Here is a tiny trained network, its code and every weight. The questions are about switching its units off for an input and a class, where a switched-off unit gives its printed mean instead of its output.

import numpy as np


def w(rows, s, z=0):
    codes = np.array(rows[::2]) - 128.0
    scale = np.full(codes.shape[1], s)
    scale[-1] = z or s
    return codes * scale


def f(y):
    return np.maximum(y, 0)


def log_softmax(a):
    a = a - a.max(-1, keepdims=True)
    return a - np.log(np.exp(a).sum(-1, keepdims=True))


def net(x, mask):
    res = np.array(x, float).reshape(1, 2) / 4 @ E
    y = f(res @ A[0][:, :-1].T + A[0][:, -1])
    res = res + np.where(mask, y, B[0][:, -1]) @ B[0][:, :-1]
    return log_softmax(res[-1] @ U[:, :-1].T + U[:, -1])


A, B = {}, {}
E = w([
[108,52,202],'x0',
[250,153,144],'x1',
],0.013)
A[0] = w([
[127,231,77,88],'N1',
[43,148,141,185],'N2',
[149,68,146,134],'N3',
[109,221,70,12],'N4',
[162,56,170,18],'N5',
[98,5,131,1],'N6',
[145,174,71,45],'N7',
[124,196,113,30],'N8',
[99,128,144,101],'N9',
[129,89,243,20],'N10',
[227,142,175,43],'N11',
],0.016,0.008)
B[0] = w([
[139,176,178,231],'N1',
[177,62,70,248],'N2',
[140,152,156,185],'N3',
[98,181,157,199],'N4',
[42,171,133,175],'N5',
[94,178,118,200],'N6',
[104,148,154,185],'N7',
[72,161,147,160],'N8',
[148,168,110,155],'N9',
[93,194,170,207],'N10',
[123,126,7,233],'N11',
],0.012,0.011)
U = w([
[91,224,186,50],'0',
[141,164,9,69],'1',
[219,142,139,254],'2',
],0.013,0.009)

Each question gives the input, the list of numbers given to net, and the class t.
The units are the neurons (one row each of A and B). Each row of codes is followed by its name. A weight is (code - 128) times the scale printed after its matrix; where a second scale follows, it is the last column's (A, B and U).
mask holds one flag per neuron, in row order. A switched-off neuron (its flag False) gives its mean, the last column of its row in B, instead of its output. The means were averaged over made-up inputs and are rounded, as every weight is.
A unit's drop is (log p(t) with every unit on - log p(t) with that unit switched off) / (log p(t) with every unit on - log p(t) with every unit switched off).
The circuit of an input: a set's keep is (log p(t) with only the set's units on - log p(t) with every unit switched off) / (log p(t) with every unit on - log p(t) with every unit switched off). Starting from all 11 units, units are removed one at a time, each time the one whose removal leaves the highest keep (on an exact tie, the one counted first), for as long as the keep stays at least 0.8.
circuit, biggest first: the units of the circuit, biggest drop first
top k neurons: the k neurons with the biggest drops, biggest first
drop of u: that unit's drop, to one decimal
input [0,-8], class 1: top neuron => N2
input [-2,0], class 2: circuit, biggest first => N11, N10, N5
input [-3,0], class 2: top 4 neurons => N10, N5, N6, N11
input [0,4], class 1: top 2 neurons => N11, N1
input [-2,1], class 2: top 2 neurons => N11, N10
input [3,-4], class 1: top 3 neurons => N2, N1, N6
input [3,4], class 1: top 2 neurons => N11, N1
input [7,-8], class 1: top 4 neurons => N2, N1, N4, N7
input [5,6], class 1: top 3 neurons => N11, N1, N4
input [2,-2], class 2: top 2 neurons => N11, N5
input [2,8], class 1: drop of N11 => 0.9
input [-3,7], class 1: drop of N11 => 2.6
input [-2,-3], class 2: drop of N1 => -0.1
input [4,-8], class 1: circuit, biggest first => N2
